Below is a small trained network, with its code and all its weights. Each question gives an input and a class and asks what happens when units are switched off, that is, made to give their printed mean instead of their output.

import numpy as np


def w(rows, s, z=0):
    codes = np.array(rows[::2]) - 128.0
    scale = np.full(codes.shape[1], s)
    scale[-1] = z or s
    return codes * scale


def f(y):
    return y / 2 * (1 + np.tanh(0.7978845608 * (y + 0.044715 * y**3)))


def log_softmax(a):
    a = a - a.max(-1, keepdims=True)
    return a - np.log(np.exp(a).sum(-1, keepdims=True))


def net(x, mask):
    res = np.array(x, float).reshape(1, 5) / 4 @ E
    y = f(res @ A[0][:, :-1].T + A[0][:, -1])
    res = res + np.where(mask, y, B[0][:, -1]) @ B[0][:, :-1]
    return log_softmax(res[-1] @ U[:, :-1].T + U[:, -1])


A, B = {}, {}
E = w([
[222,97,148,126,152,105,31],'x0',
[150,108,139,76,234,186,177],'x1',
[165,229,1,61,66,154,109],'x2',
[57,223,159,183,146,134,109],'x3',
[141,157,113,69,199,11,152],'x4',
],0.01)
A[0] = w([
[152,83,160,129,112,141,121,132],'N0',
[122,197,128,41,151,130,228,231],'N1',
[73,105,132,118,36,145,110,255],'N2',
[128,24,172,216,131,244,138,131],'N3',
[157,75,188,165,102,231,154,179],'N4',
[174,89,170,171,165,115,171,139],'N5',
[138,50,162,181,213,205,86,182],'N6',
[178,222,73,141,68,130,2,220],'N7',
[162,35,167,179,220,48,65,163],'N8',
[136,173,52,81,58,132,121,161],'N9',
[140,97,136,88,183,192,199,178],'N10',
[130,38,144,206,128,216,124,201],'N11',
[179,60,176,82,153,67,64,132],'N12',
[68,77,110,68,213,157,201,221],'N13',
[138,94,156,210,146,179,125,166],'N14',
[100,167,237,123,81,125,120,88],'N15',
[172,90,206,106,76,157,111,135],'N16',
[31,138,175,190,87,26,116,144],'N17',
[21,136,101,173,43,21,131,194],'N18',
],0.008,0.0034)
B[0] = w([
[129,92,136,111,184,152,103,150],'N0',
[125,122,81,93,72,71,145,211],'N1',
[130,111,133,167,128,154,93,195],'N2',
[95,130,120,144,166,189,138,215],'N3',
[69,92,115,133,150,203,110,198],'N4',
[133,144,107,130,148,119,145,168],'N5',
[96,85,132,115,236,145,102,201],'N6',
[174,254,65,95,92,157,35,250],'N7',
[136,149,151,139,159,65,142,223],'N8',
[166,113,125,96,95,186,130,224],'N9',
[86,137,87,134,145,90,146,185],'N10',
[69,116,137,149,175,185,107,204],'N11',
[141,167,148,115,175,95,134,201],'N12',
[91,52,115,48,135,89,209,197],'N13',
[82,141,134,153,144,153,121,174],'N14',
[117,151,112,156,125,111,139,154],'N15',
[127,128,143,119,157,183,133,163],'N16',
[106,127,170,158,98,99,114,201],'N17',
[133,128,178,201,37,94,115,218],'N18',
],0.0099,0.012)
U = w([
[87,82,15,69,80,79,254,141],'0',
[34,78,106,138,187,211,115,173],'1',
[146,40,128,151,37,191,101,2],'2',
[183,235,38,88,42,165,16,186],'3',
[202,130,162,124,220,39,138,18],'4',
[98,152,176,216,38,86,81,216],'5',
],0.0086,0.001)

Each question gives the input, the list of numbers given to net, and the class t.
The units are the neurons (one row each of A and B). Each row of codes is followed by its name. A weight is (code - 128) times the scale printed after its matrix; where a second scale follows, it is the last column's (A, B and U).
mask holds one flag per neuron, in row order. A switched-off neuron (its flag False) gives its mean, the last column of its row in B, instead of its output. The means were averaged over made-up inputs and are rounded, as every weight is.
A unit's drop is (log p(t) with every unit on - log p(t) with that unit switched off) / (log p(t) with every unit on - log p(t) with every unit switched off).
The circuit of an input: a set's keep is (log p(t) with only the set's units on - log p(t) with every unit switched off) / (log p(t) with every unit on - log p(t) with every unit switched off). Starting from the 12 units with the biggest drops (on a tie, the unit counted first), units are removed one at a time, each time the one whose removal leaves the highest keep (on an exact tie, the one counted first), for as long as the keep stays at least 0.8.
units of the circuit, in order: the units of the circuit, biggest drop first
k most important neurons: the k neurons with the biggest drops, biggest first
drop when u is switched off: that unit's drop, to one decimal
input [-8,5,6,-6,-8], class 0: units of the circuit, in order => (N13)
input [7,-2,-2,4,1], class 4: units of the circuit, in order => (N8, N12)
input [-8,0,-1,-2,-2], class 0: units of the circuit, in order => (N13, N6)
input [7,-1,1,-7,0], class 4: units of the circuit, in order => (N12, N8)
input [3,-7,-7,-2,4], class 4: 2 most important neurons => (N8, N12)
input [-8,3,5,-2,-7], class 0: units of the circuit, in order => (N1, N7)
input [1,-5,0,2,6], class 5: 2 most important neurons => (N18, N17)
input [-7,-8,3,3,8], class 5: drop when N18 is switched off => 1.8
input [-3,5,-8,2,8], class 0: 3 most important neurons => (N13, N1, N10)
input [-1,-2,0,3,2], class 5: drop when N7 is switched off => 0.3
input [-8,-2,-7,3,6], class 5: drop when N17 is switched off => 0.9
